The symbols move the items like this.
Fam: z>none, v>none, d>Kob, p>Sab, u>Fef, m>Dol
Mos: z>Fis, v>Bop, d>Fal, p>Kar, u>Der, m>Bek
Neb: z>Duk, v>Tal, d>Rul, p>none, u>Bez, m>Gar
Deg: z>none, v>Dom, d>Ges, p>Paz, u>Luf, m>Zil
Lum: z>Leb, v>Viz, d>Ked, p>Bik, u>Bok, m>none
Sor: z>Vud, v>none, d>Viz, p>Gid, u>Sos, m>none
Dop: z>Dom, v>Rit, d>Luf, p>Dok, u>Fuz, m>Rin
Pek: z>none, v>Mar, d>none, p>Ruz, u>Riv, m>Vik
Kuf: z>Nug, v>Gop, d>none, p>Sif, u>none, m>Tes
Kab: z>Ked, v>Bok, d>none, p>Ser, u>Rof, m>none
Gom: z>Dov, v>Vir, d>Sif, p>Pav, u>none, m>Gop
Dol: z>none, v>none, d>Gog, p>Fam, u>Gid, m>Vud
Der: z>Mos, v>Faz, d>Gek, p>Mis, u>none, m>Naf
Mul: z>Zil, v>Rin, d>Duz, p>Luf, u>Mir, m>Bik
Sar: z>none, v>none, d>Dum, p>Nom, u>Gok, m>Sab
Naf: z>Bek, v>Vup, d>Kom, p>Der, u>none, m>none
Fov: z>none, v>Gir, d>Fel, p>none, u>Fud, m>Paz
Gir: z>none, v>Nom, d>Fov, p>none, u>Duk, m>Dum
Tes: z>Ser, v>Gek, d>none, p>Kuf, u>none, m>Rof
Bek: z>Viz, v>Sos, d>Bok, p>Mos, u>Naf, m>none
Von: z>Kud, v>Kig, d>none, p>Val, u>Dul, m>Did
Ruz: z>none, v>Zil, d>none, p>Ges, u>Duz, m>Pek
Fuz: z>Dop, v>Fav, d>Dov, p>Gar, u>Vir, m>Kar
Gar: z>Dok, v>Bis, d>Tig, p>Neb, u>Bup, m>Fuz
Gop: z>Mir, v>Mis, d>Kuf, p>Gom, u>none, m>Gek
Rof: z>Kab, v>Kom, d>none, p>Tes, u>none, m>none
Mis: z>Kar, v>Baz, d>Gop, p>Vir, u>none, m>Der
Gog: z>none, v>Dol, d>Mar, p>Kob, u>Fis, m>Sib
Duz: z>Ruz, v>Mul, d>none, p>Did, u>Nug, m>Riv
Suv: z>Nom, v>none, d>Duk, p>none, u>Tal, m>Gok
Kud: z>none, v>Paz, d>none, p>Fel, u>Von, m>Ges
Bok: z>Lum, v>Bek, d>Kab, p>Fal, u>Kom, m>none
Muv: z>Fav, v>none, d>Vir, p>Duf, u>none, m>Baz
Ges: z>none, v>Deg, d>none, p>Kud, u>Did, m>Ruz
Vud: z>none, v>none, d>Sib, p>Dol, u>Sor, m>none
Dom: z>none, v>Sab, d>Deg, p>Dum, u>Dop, m>Kob
Duk: z>Gir, v>Suv, d>Fud, p>none, u>Neb, m>Dok
Mir: z>Mul, v>Kar, d>Nug, p>Dov, u>Gop, m>Fal
Bik: z>Mar, v>Fis, d>Riv, p>Mul, u>Fal, m>Lum
Faz: z>Bop, v>none, d>Der, p>Baz, u>none, m>Vup
Sib: z>none, v>Vud, d>Leb, p>Gog, u>Viz, m>none
Kel: z>Fef, v>none, d>Kar, p>Fav, u>Baz, m>Bop
Lis: z>Val, v>Rul, d>none, p>none, u>Tir, m>Dul
Sos: z>Sor, v>none, d>Bek, p>Bop, u>Vup, m>none
Riv: z>Pek, v>Bik, d>none, p>Duz, u>Ser, m>Ked
Kol: z>Dul, v>Pav, d>none, p>Tir, u>none, m>Sif
Dov: z>Luf, v>Fuz, d>Vuv, p>Tig, u>Gom, m>Mir
Duf: z>Bis, v>none, d>Bup, p>Liv, u>none, m>Muv
Tal: z>Suv, v>none, d>Neb, p>none, u>Liv, m>Bis
Did: z>Ges, v>Luf, d>none, p>Von, u>Vuv, m>Duz
Zil: z>none, v>Kob, d>Ruz, p>Deg, u>Mul, m>Mar
Fud: z>Fov, v>Duk, d>Val, p>none, u>Rul, m>Kig
Tir: z>Lis, v>Dun, d>none, p>none, u>none, m>Kol
Vik: z>none, v>Leb, d>none, p>Pek, u>Ked, m>none
Gid: z>Dol, v>none, d>Fis, p>Fef, u>Bop, m>Sor
Tig: z>Kig, v>Gar, d>Dul, p>Rul, u>Pav, m>Dov
Sif: z>Vuv, v>Gom, d>none, p>Kol, u>none, m>Kuf
Kig: z>Paz, v>Dok, d>Von, p>Fud, u>Tig, m>Luf
Dok: z>Dum, v>Gok, d>Kig, p>Duk, u>Gar, m>Dop
Gok: z>Sar, v>none, d>Dok, p>Suv, u>Bis, m>Rit
Baz: z>Kel, v>none, d>Mis, p>Muv, u>none, m>Faz
Bez: z>Neb, v>Liv, d>Dun, p>none, u>none, m>Bup
Vir: z>Fuz, v>Muv, d>Gom, p>Bup, u>none, m>Mis
Leb: z>none, v>Sib, d>Vik, p>Mar, u>Lum, m>none
Fel: z>none, v>Fov, d>none, p>none, u>Val, m>Kud
Rin: z>Kob, v>Fef, d>Mul, p>Dop, u>Kar, m>Fis
Val: z>Fel, v>Fud, d>none, p>none, u>Lis, m>Von
Dul: z>Von, v>Tig, d>none, p>Lis, u>Kol, m>Vuv
Nom: z>none, v>none, d>Gir, p>none, u>Suv, m>Sar
Ser: z>Riv, v>Fal, d>none, p>Nug, u>Tes, m>Kab
Pav: z>Tig, v>Bup, d>Kol, p>Dun, u>none, m>Gom
Vup: z>Sos, v>none, d>Naf, p>Faz, u>none, m>none
Kob: z>none, v>Fam, d>Zil, p>Dom, u>Rin, m>Gog
Ked: z>Vik, v>Lum, d>none, p>Riv, u>Kab, m>none
Dun: z>Rul, v>Bez, d>Tir, p>none, u>none, m>Pav
Bis: z>Gok, v>none, d>Gar, p>Tal, u>Duf, m>Fav
Rul: z>Fud, v>Neb, d>Lis, p>none, u>Dun, m>Tig
Dum: z>none, v>Sar, d>Paz, p>Gir, u>Dok, m>Dom
Vuv: z>Did, v>Dov, d>none, p>Dul, u>Sif, m>Nug
Liv: z>Tal, v>none, d>Bez, p>none, u>none, m>Duf
Nug: z>Duz, v>Mir, d>none, p>Vuv, u>Kuf, m>Ser
Mar: z>none, v>Gog, d>Pek, p>Zil, u>Bik, m>Leb
Kar: z>Rin, v>Kel, d>Mir, p>Fuz, u>Mis, m>Mos
Bup: z>Gar, v>Duf, d>Pav, p>Bez, u>none, m>Vir
Viz: z>Sib, v>Sor, d>Lum, p>Fis, u>Bek, m>none
Luf: z>Deg, v>Dop, d>Did, p>Kig, u>Dov, m>Mul
Kom: z>Bok, v>Naf, d>Rof, p>Gek, u>none, m>none
Rit: z>Sab, v>none, d>Dop, p>Gok, u>Fav, m>Fef
Gek: z>Fal, v>Der, d>Tes, p>Gop, u>none, m>Kom
Paz: z>none, v>Dum, d>Kud, p>Fov, u>Kig, m>Deg
Fal: z>Bik, v>Mos, d>Ser, p>Mir, u>Gek, m>Bok
Bop: z>Gid, v>none, d>Mos, p>Kel, u>Faz, m>Sos
Sab: z>none, v>none, d>Dom, p>Sar, u>Rit, m>Fam
Fis: z>Gog, v>Gid, d>Bik, p>Rin, u>Mos, m>Viz
Fef: z>Fam, v>none, d>Rin, p>Rit, u>Kel, m>Gid
Fav: z>Rit, v>none, d>Fuz, p>Bis, u>Muv, m>Kel

In the rows, zero is written as 45.

The rows follow the links: the fewer symbols apart two items are, the more alike their rows tend to be.

Each row is also shifted at random along 3 hidden directions that mean nothing.

Row, then item:
45,49,45,49,42,33,51,60,34,57,41,47,38,56,38,47,46,55,70,38,57,40,45,24,39,48,34,46,38,54,57,60,38,49,44,56,57 | Sif
44,40,55,61,49,36,64,57,50,43,29,22,36,46,56,34,24,49,47,44,75,37,32,21,35,60,44,56,41,45,56,42,29,53,37,61,66 | Duf
39,44,45,55,47,40,49,62,53,47,24,32,36,50,46,35,34,63,40,49,50,30,44,32,34,62,52,68,47,29,32,32,51,44,48,43,45 | Fav
42,49,50,39,59,45,47,30,50,45,52,50,58,62,49,42,27,21,45,33,46,51,44,62,43,34,37,30,52,59,42,58,32,42,37,34,50 | Pek
50,53,54,30,56,54,38,54,17,41,31,60,52,40,37,54,50,50,77,32,44,42,41,30,37,44,46,43,53,41,70,56,45,35,53,39,57 | Dul
39,45,38,46,39,49,43,39,61,47,34,38,41,48,42,41,40,56,26,69,37,39,58,44,30,50,54,64,54,32,22,32,65,41,48,39,30 | Rit
53,43,48,41,27,42,45,58,36,38,37,47,38,38,34,51,56,57,56,48,56,45,49,24,44,50,43,48,41,51,67,54,54,43,45,59,44 | Dun
48,51,47,45,34,37,46,58,32,58,38,46,38,48,32,45,53,55,70,49,53,49,52,23,36,50,37,41,44,50,59,66,53,49,42,60,47 | Kol
31,47,48,54,60,40,56,48,66,45,54,36,50,59,54,41,31,40,33,43,48,44,41,60,42,49,51,44,32,42,24,32,52,56,43,33,36 | Sor
48,43,43,40,30,50,44,26,56,31,33,40,40,33,38,43,64,38,27,65,35,52,62,43,29,50,48,54,69,43,38,45,64,36,48,38,34 | Nom
39,38,40,50,52,40,50,33,63,34,46,38,49,52,53,34,36,34,25,45,42,48,49,62,41,49,46,45,48,52,21,44,45,42,43,27,39 | Dol
37,44,35,49,42,38,45,38,70,34,59,41,47,61,49,40,35,37,27,47,44,50,44,68,52,47,39,41,37,62,25,41,49,43,40,34,30 | Sib
42,46,48,45,58,42,49,41,52,30,59,56,59,50,52,45,37,31,40,25,48,49,35,70,59,43,43,28,41,61,41,48,37,37,37,26,43 | Leb
35,43,44,50,49,49,45,34,64,56,42,35,44,47,50,37,35,43,20,66,38,41,53,54,38,45,53,59,48,29,17,30,51,55,46,39,40 | Fef
41,40,44,43,40,48,43,28,54,23,25,45,41,36,37,40,50,41,29,48,41,45,52,52,34,56,47,58,66,49,34,47,48,30,50,20,42 | Sar
51,43,49,52,36,40,50,52,41,64,52,36,34,43,56,47,39,50,54,44,59,41,39,25,51,41,36,39,42,49,67,50,25,61,36,76,66 | Gom
43,56,46,43,56,37,45,59,28,61,55,56,54,62,44,49,45,54,69,37,45,41,50,52,46,37,41,33,32,45,38,56,50,52,52,43,43 | Ser
56,44,51,38,32,63,41,26,50,39,44,42,51,35,44,49,48,28,34,54,45,60,47,46,39,34,46,41,66,54,66,46,50,41,38,53,52 | Fov
43,47,54,34,64,55,50,19,39,45,51,57,58,48,53,46,38,21,50,29,39,49,44,60,42,33,35,29,61,57,53,55,24,38,42,27,62 | Ruz
38,42,37,56,46,34,51,38,67,37,49,43,45,59,45,39,41,39,27,54,41,53,55,66,39,49,40,49,36,53,17,49,61,43,44,26,22 | Vud
38,41,56,52,67,44,54,45,41,45,37,37,43,35,56,34,45,50,36,39,47,32,40,39,43,50,58,55,41,19,34,31,29,58,54,41,59 | Kel
53,47,38,36,31,53,41,18,65,56,55,41,49,55,46,48,29,28,29,59,42,54,49,56,48,33,41,39,67,61,52,50,42,41,30,61,52 | Deg
51,55,38,35,44,58,37,48,57,55,63,53,52,67,43,57,11,44,48,38,41,46,40,62,60,39,42,41,44,55,44,33,45,32,37,48,46 | Mul
55,51,41,33,25,57,38,46,48,35,35,42,44,45,31,60,43,44,47,56,47,50,49,40,45,45,48,53,65,51,60,40,71,30,47,55,36 | Fud
49,48,57,30,57,60,43,24,37,38,39,50,52,41,43,48,42,23,51,39,40,52,47,52,38,37,42,34,65,56,63,58,35,26,43,38,58 | Kud
45,47,39,37,48,47,42,26,53,38,58,55,55,52,50,46,30,29,36,37,45,52,43,66,55,37,40,32,48,62,43,50,36,43,37,36,46 | Mar
53,46,49,43,33,37,46,55,34,50,35,44,41,47,32,46,52,55,64,51,55,45,50,26,31,49,37,45,46,52,59,63,57,40,43,60,45 | Tir
36,40,47,49,63,42,48,41,54,45,47,36,48,47,58,40,43,39,34,49,39,40,45,62,40,45,56,47,45,30,23,33,40,55,51,29,44 | Gid
57,51,49,38,50,57,41,63,30,52,40,52,46,49,46,58,16,51,63,28,55,36,29,37,57,47,47,48,40,48,71,35,30,34,42,61,61 | Dov
57,49,53,42,43,54,49,60,42,36,33,42,43,43,40,58,32,47,60,40,62,44,35,30,41,52,44,51,55,50,73,38,48,29,42,58,50 | Rul
39,58,41,38,58,43,42,52,40,50,52,60,58,68,39,49,32,42,62,37,34,44,50,62,45,37,38,31,42,48,34,52,52,37,45,29,40 | Riv
55,57,33,33,24,61,31,41,57,55,53,44,45,63,34,62,20,43,44,61,37,49,52,48,50,37,42,50,55,55,47,40,61,28,36,59,38 | Luf

The symbols that take the first to the second take the third to the fourth, perhaps in another order. What is the fourth?
Answer with the item's name.
50,57,34,40,34,48,28,54,36,71,66,55,43,49,39,59,51,58,53,51,31,48,49,47,61,34,45,46,34,40,44,42,53,54,47,65,43
: 48,48,35,44,28,39,36,53,26,62,50,54,35,36,38,46,68,60,52,49,42,43,53,28,53,39,41,42,36,44,53,56,44,55,47,69,46
:: 46,37,48,37,36,60,41,15,54,39,46,38,44,21,53,45,54,27,17,57,40,55,47,52,48,35,50,46,72,43,56,38,37,43,40,47,53
: Duk

39,55,44,38,45,45,43,25,50,48,49,52,52,64,41,46,31,33,47,47,40,52,54,61,40,34,34,36,59,61,40,59,44,35,35,34,44
: 44,58,44,37,58,49,43,41,43,59,51,49,57,71,41,48,19,39,63,45,41,42,50,57,38,33,34,36,50,55,50,51,46,37,43,39,50
:: 41,41,36,51,49,37,45,57,56,30,55,51,49,58,50,46,33,48,44,29,42,46,34,65,59,55,49,44,25,50,26,31,51,35,46,25,23
: Bek

50,46,41,38,34,54,45,23,67,53,59,43,52,61,46,50,21,28,27,54,44,52,52,64,51,33,37,37,57,62,41,45,43,43,29,55,47
: 35,39,39,50,47,40,48,37,61,28,39,48,43,57,47,33,32,38,31,37,43,42,45,65,40,57,43,50,44,52,19,46,43,34,41,21,33
:: 52,49,55,37,42,55,42,25,49,40,37,39,51,51,40,49,38,26,45,58,49,54,50,43,31,34,37,37,71,55,58,56,52,36,39,47,47
: Dum

59,49,58,35,43,61,50,50,46,31,39,40,49,48,44,56,22,37,55,43,60,48,33,38,42,47,46,50,61,55,74,36,51,26,40,49,52
: 53,51,57,41,48,51,45,60,29,38,29,50,46,49,36,53,39,48,69,39,55,45,44,28,32,48,45,47,56,51,68,49,56,29,46,44,50
:: 47,40,44,45,43,51,50,27,67,31,39,44,43,49,52,42,23,31,24,40,52,44,41,54,52,54,42,51,58,58,45,37,32,26,34,34,52
: Luf

59,49,48,31,40,68,35,40,51,45,42,42,49,45,45,62,29,38,46,46,48,49,42,41,47,35,45,44,67,48,71,35,46,29,43,56,52
: 57,46,49,38,34,56,39,64,40,48,38,47,41,48,37,57,27,54,63,40,57,45,35,31,46,50,48,55,50,52,72,38,52,32,40,59,51
:: 45,56,49,33,55,53,38,38,32,57,41,51,58,59,39,53,29,39,65,44,40,44,52,47,33,30,40,41,58,45,52,50,49,32,43,37,55
: Vuv

52,47,47,34,30,56,38,33,57,30,39,44,47,46,35,51,41,33,40,57,44,57,49,43,40,48,42,47,67,61,55,50,56,24,41,47,38
: 58,51,53,31,36,64,40,44,49,40,39,42,49,40,40,61,35,37,47,53,51,51,46,39,39,38,50,46,63,52,67,40,59,28,40,58,45
:: 47,53,34,37,31,49,37,30,51,47,45,51,51,63,33,45,39,35,46,59,33,54,62,54,35,41,31,44,62,64,40,63,61,33,41,36,38
: Did

41,60,46,43,58,44,48,52,49,56,53,47,57,74,43,50,16,38,58,40,46,48,46,59,39,39,36,32,41,52,39,51,49,41,40,35,44
: 44,49,30,36,29,44,29,25,59,45,66,56,46,53,37,47,56,43,29,60,27,59,60,68,59,32,39,37,48,55,29,53,60,45,36,44,25
:: 41,53,50,53,58,38,52,64,41,56,60,41,56,66,53,46,35,45,64,43,49,48,43,56,46,37,38,27,27,50,39,46,49,56,42,46,41
: Lum

40,59,43,37,56,44,36,54,22,66,51,63,52,53,39,56,55,55,69,42,31,42,55,39,44,35,46,37,37,35,45,60,49,46,55,40,46
: 46,57,46,33,57,56,36,33,32,60,55,61,56,59,43,49,42,41,65,42,31,47,55,53,40,27,45,32,55,44,45,52,49,40,53,37,48
:: 43,49,43,53,58,41,50,62,43,55,64,45,54,58,56,50,32,43,58,35,48,44,31,58,60,38,43,31,25,51,45,36,40,57,44,47,42
: Lum

49,49,56,36,43,56,46,28,44,34,34,48,50,39,39,46,38,30,48,48,47,51,52,43,32,38,43,39,71,54,63,54,46,32,37,42,51
: 49,46,39,31,34,54,39,30,46,27,37,59,46,47,38,50,40,38,42,37,42,51,45,52,46,44,39,49,62,59,55,53,45,20,41,32,43
:: 49,58,52,39,53,50,44,50,30,65,43,45,53,62,40,52,34,49,71,46,45,42,48,40,37,35,42,41,51,43,57,54,49,44,47,56,52
: Mir

50,40,49,40,45,67,43,35,52,41,35,39,44,29,51,48,37,37,28,50,49,42,36,41,52,44,56,54,65,37,62,17,42,38,44,50,57
: 47,42,42,35,49,63,38,41,44,30,36,52,46,30,49,48,37,44,34,34,40,41,36,50,57,51,57,63,51,35,48,16,33,28,53,33,49
:: 44,40,45,58,33,33,52,61,52,58,43,34,28,43,49,40,45,56,41,48,60,39,39,26,51,54,44,55,37,46,54,46,33,59,39,73,56
: Mis

48,39,37,38,40,55,39,19,56,33,42,51,45,34,47,46,49,32,22,46,35,51,49,60,50,46,47,51,59,54,41,42,38,33,45,32,44
: 49,43,41,39,46,65,37,41,52,34,41,46,45,37,49,50,33,46,30,45,37,41,36,50,55,51,61,63,55,34,47,23,43,31,47,38,42
:: 41,39,41,46,56,49,48,41,59,52,67,42,50,41,58,51,41,37,26,44,36,44,40,64,61,36,53,42,40,33,33,27,40,55,43,41,43
: Mos

55,52,35,25,33,60,25,44,39,43,44,64,51,45,36,60,37,46,51,37,29,47,45,50,62,41,46,48,57,45,54,33,52,24,47,38,44
: 56,55,42,36,36,56,38,57,39,67,54,49,41,50,43,57,31,58,57,46,45,41,44,35,56,39,48,50,46,43,64,37,47,48,44,70,54
:: 43,43,38,37,51,59,31,31,42,43,58,52,52,25,52,50,55,45,24,43,27,42,45,61,66,39,62,52,48,24,34,21,36,49,54,35,44
: Kar

47,44,47,47,35,36,41,54,23,54,44,54,34,34,42,49,65,59,57,40,49,44,43,28,57,46,38,45,37,42,58,55,31,53,48,63,59
: 50,50,51,47,28,38,49,53,44,66,40,38,38,59,38,47,34,51,62,60,58,45,51,22,31,42,35,42,49,53,57,60,46,51,35,74,53
:: 38,35,50,63,42,39,58,48,47,57,36,27,31,40,55,31,45,50,42,49,59,34,42,27,39,55,49,53,41,34,45,44,29,63,42,62,61
: Bup

